Below are the code and all the weights of a small trained network. Each question names an input and a target symbol and asks about switching units off, where a switched-off unit gives its printed mean instead of its output.

import numpy as np


def w(rows, s, z=0):
    codes = np.array(rows[::2]) - 128.0
    scale = np.full(codes.shape[1], s)
    scale[-1] = z or s
    return codes * scale


def f(y):
    return np.maximum(y, 0)


def softmax(a):
    e = np.exp(a - a.max(-1, keepdims=True))
    return e / e.sum(-1, keepdims=True)


def log_softmax(a):
    a = a - a.max(-1, keepdims=True)
    return a - np.log(np.exp(a).sum(-1, keepdims=True))


def net(x, mask):
    ids = ['αβγδεζηλμξπστφψω'.index(c) for c in x.split()]
    T = len(ids)
    res = E[ids] + P[:T]
    u = 0
    for l in range(2):
        r = res
        for j in range(2):
            rows = slice(3 * j, 3 * j + 3)
            q, k, v = (r @ M[l][rows].T for M in (Q, K, V))
            z = softmax(np.where(np.tri(T) > 0, q @ k.T / 3**0.5, -1e9)) @ v
            o = O[l][rows]
            res = res + np.where(mask[u + j], z, o[:, -1]) @ o[:, :-1]
        u += 2
        y = f(res @ A[l][:, :-1].T + A[l][:, -1])
        res = res + np.where(mask[u : u + 12], y, B[l][:, -1]) @ B[l][:, :-1]
        u += 12
    return log_softmax(res[-1] @ U[:, :-1].T + U[:, -1])


Q, K, V, O, A, B = {}, {}, {}, {}, {}, {}
E = w([
[146,140,159,157],'α',
[146,136,158,155],'β',
[140,142,161,151],'γ',
[193,159,163,92],'δ',
[72,209,149,148],'ε',
[140,118,180,183],'ζ',
[124,142,154,196],'η',
[118,167,111,187],'λ',
[131,125,176,182],'μ',
[120,154,148,189],'ξ',
[184,91,168,210],'π',
[93,150,194,143],'σ',
[130,130,175,182],'τ',
[141,129,178,167],'φ',
[178,170,126,201],'ψ',
[93,108,170,250],'ω',
],0.013)
P = w([
[116,66,46,49],'0',
[117,116,60,93],'1',
[121,122,92,111],'2',
[127,135,119,119],'3',
[137,138,139,131],'4',
[141,153,153,137],'5',
[140,163,172,145],'6',
[147,167,184,155],'7',
[153,175,197,161],'8',
[156,182,209,166],'9',
[156,191,219,171],'10',
[162,194,231,179],'11',
[163,197,243,183],'12',
[162,196,254,195],'13',
],0.0071)
Q[0] = w([
[62,146,202,141],'L0H0',
[153,34,158,97],'L0H0',
[81,8,3,57],'L0H0',
[234,189,229,163],'L0H1',
[138,81,35,60],'L0H1',
[107,113,115,137],'L0H1',
],0.016)
K[0] = w([
[173,165,114,183],'L0H0',
[136,161,61,80],'L0H0',
[93,42,3,84],'L0H0',
[150,189,229,227],'L0H1',
[86,54,47,137],'L0H1',
[122,117,132,114],'L0H1',
],0.017)
V[0] = w([
[245,157,116,187],'L0H0',
[211,13,15,186],'L0H0',
[117,12,253,48],'L0H0',
[23,193,138,66],'L0H1',
[184,88,125,158],'L0H1',
[76,169,137,90],'L0H1',
],0.0063)
O[0] = w([
[128,228,143,144,236],'L0H0',
[2,218,105,39,2],'L0H0',
[53,68,177,143,95],'L0H0',
[217,75,95,204,93],'L0H1',
[84,151,143,94,142],'L0H1',
[184,99,108,168,115],'L0H1',
],0.0072,0.0038)
A[0] = w([
[193,172,88,90,43],'L0N0',
[148,156,133,146,84],'L0N1',
[62,135,104,202,92],'L0N2',
[112,57,161,67,89],'L0N3',
[105,28,205,35,30],'L0N4',
[91,104,147,155,51],'L0N5',
[142,129,93,133,248],'L0N6',
[66,33,138,85,89],'L0N7',
[54,151,70,254,74],'L0N8',
[113,111,28,111,4],'L0N9',
[116,120,133,136,28],'L0N10',
[75,135,69,163,97],'L0N11',
],0.0073,0.0036)
B[0] = w([
[127,92,126,131,170],'L0N0',
[144,107,143,121,211],'L0N1',
[151,128,153,76,163],'L0N2',
[81,146,66,106,134],'L0N3',
[99,114,10,117,134],'L0N4',
[126,148,95,89,134],'L0N5',
[143,104,144,185,251],'L0N6',
[142,127,192,165,134],'L0N7',
[107,76,189,74,212],'L0N8',
[106,114,232,112,128],'L0N9',
[111,144,107,90,128],'L0N10',
[158,110,152,143,135],'L0N11',
],0.013,0.0027)
Q[1] = w([
[169,81,83,58],'L1H0',
[157,178,141,201],'L1H0',
[209,173,226,84],'L1H0',
[201,241,250,186],'L1H1',
[86,137,196,157],'L1H1',
[101,162,69,214],'L1H1',
],0.021)
K[1] = w([
[76,125,87,174],'L1H0',
[144,118,186,106],'L1H0',
[121,179,187,202],'L1H0',
[69,86,1,124],'L1H1',
[117,156,76,141],'L1H1',
[159,107,112,67],'L1H1',
],0.027)
V[1] = w([
[83,198,68,251],'L1H0',
[68,72,194,153],'L1H0',
[81,126,128,123],'L1H0',
[155,81,109,92],'L1H1',
[83,62,124,68],'L1H1',
[86,92,136,163],'L1H1',
],0.021)
O[1] = w([
[71,180,19,251,140],'L1H0',
[154,131,42,57,254],'L1H0',
[182,163,113,150,22],'L1H0',
[124,66,181,114,196],'L1H1',
[25,60,134,137,228],'L1H1',
[107,120,51,155,139],'L1H1',
],0.017,0.0063)
A[1] = w([
[117,131,123,145,87],'L1N0',
[166,1,76,146,119],'L1N1',
[87,248,167,102,135],'L1N2',
[205,19,108,172,154],'L1N3',
[74,159,126,135,141],'L1N4',
[127,125,158,230,171],'L1N5',
[209,138,142,173,97],'L1N6',
[17,253,173,49,149],'L1N7',
[114,118,201,129,68],'L1N8',
[141,135,157,212,2],'L1N9',
[84,139,153,101,73],'L1N10',
[182,155,112,112,152],'L1N11',
],0.0084,0.0086)
B[1] = w([
[117,146,103,142,142],'L1N0',
[146,221,147,187,254],'L1N1',
[123,52,105,80,165],'L1N2',
[107,210,176,130,225],'L1N3',
[137,102,131,189,190],'L1N4',
[254,84,151,39,255],'L1N5',
[90,66,121,187,168],'L1N6',
[88,45,104,33,186],'L1N7',
[149,169,68,160,198],'L1N8',
[41,185,125,135,159],'L1N9',
[116,128,92,156,160],'L1N10',
[95,128,130,186,184],'L1N11',
],0.014,0.009)
U = w([
[160,131,115,107,3],'α',
[154,132,115,105,50],'β',
[159,135,115,108,56],'γ',
[120,82,255,100,244],'δ',
[253,170,157,152,179],'ε',
[114,138,86,121,192],'ζ',
[152,135,110,111,63],'η',
[169,132,127,107,56],'λ',
[135,145,89,116,172],'μ',
[171,133,111,114,79],'ξ',
[95,98,72,94,163],'π',
[116,191,131,135,188],'σ',
[142,139,102,114,80],'τ',
[131,137,106,116,105],'φ',
[238,29,83,130,111],'ψ',
[202,180,82,25,156],'ω',
],0.0053,0.0032)

Each question gives the input, a string of symbols that net reads in full, and the target symbol t.
The units are the heads (3 rows each of Q, K, V and O) and the neurons (one row each of A and B). Each row of codes is followed by its name. A weight is (code - 128) times the scale printed after its matrix; where a second scale follows, it is the last column's (O, A, B and U).
mask holds one flag per unit, layer by layer, with each layer's heads first. A switched-off unit (its flag False) gives its mean, the last column of its rows in O or B, instead of its output. The means were averaged over made-up inputs and are rounded, as every weight is.
A unit's drop is (log p(t) with every unit on - log p(t) with that unit switched off) / (log p(t) with every unit on - log p(t) with every unit switched off).
The circuit of an input: a set's keep is (log p(t) with only the set's units on - log p(t) with every unit switched off) / (log p(t) with every unit on - log p(t) with every unit switched off). Starting from the 12 units with the biggest drops (on a tie, the unit counted first), units are removed one at a time, each time the one whose removal leaves the highest keep (on an exact tie, the one counted first), for as long as the keep stays at least 0.8.
circuit, biggest first: the units of the circuit, biggest drop first
most important unit: the unit with the biggest drop
k most important neurons: the k neurons with the biggest drops, biggest first
k most important neurons of layer l: the k neurons of layer l with the biggest drops, biggest first
input ω δ ζ ω ζ, target ω: circuit, biggest first : [L1H0; L0N8; L0N2]
input π δ δ, target π: most important unit : L0H0
input π ε β ω τ, target ω: circuit, biggest first : [L0N8; L1H0]
input δ ζ ψ ψ ε δ α, target δ: circuit, biggest first : [L0H0; L1H1; L0N4]
input ε γ π ψ ψ ψ ψ γ ψ γ, target ψ: 4 most important neurons : [L1N5; L1N2; L1N1; L1N3]
input ψ δ ψ π, target ψ: 4 most important neurons of layer 1 : [L1N2; L1N5; L1N3; L1N6]
input ψ ε ε δ ε δ δ ψ ψ σ, target ψ: 2 most important neurons : [L1N2; L1N5]
input ψ ψ δ λ, target ψ: 2 most important neurons : [L1N2; L0N8]
input δ π ω β α, target ω: circuit, biggest first : [L1H0; L0N8]
input ε δ β δ α λ δ π ψ β, target ψ: 2 most important neurons : [L1N5; L1N2]
input φ δ σ σ, target σ: 2 most important neurons : [L1N1; L1N5]
input δ δ δ δ ψ ψ δ, target ψ: circuit, biggest first : [L1N5; L1H0; L1N1]
input π ε δ β ε ω ε π ω ψ, target ω: circuit, biggest first : [L0N8; L1H0]
input ε μ δ σ δ ζ ε ε δ ω δ, target ω: circuit, biggest first : [L1H0; L0N8]
input δ ε δ, target ε: 3 most important neurons : [L1N5; L1N1; L1N7]
input δ φ δ π ε ω ε ω ε δ δ δ α, target δ: circuit, biggest first : [L1H0]
input φ μ δ δ δ δ δ δ λ π ε, target π: circuit, biggest first : [L0H0; L1N7; L1H1]
input ε ψ ω δ ζ ψ ε π δ ω ε ε, target ε: 2 most important neurons of layer 0 : [L0N2; L0N8]
input φ δ ε ε γ, target ε: 4 most important neurons : [L1N5; L1N1; L0N8; L1N7]
input ε ω ω, target ε: circuit, biggest first : [L1H1; L0H1]
input δ δ δ ε μ λ τ δ φ δ ψ ε, target ψ: 2 most important neurons of layer 1 : [L1N5; L1N3]
input ζ π δ δ α ψ ψ ψ ε, target ψ: circuit, biggest first : [L1N5; L1H0; L0H0; L1N2]
input σ ψ ζ ε ψ φ σ δ, target σ: 2 most important neurons of layer 1 : [L1N1; L1N3]
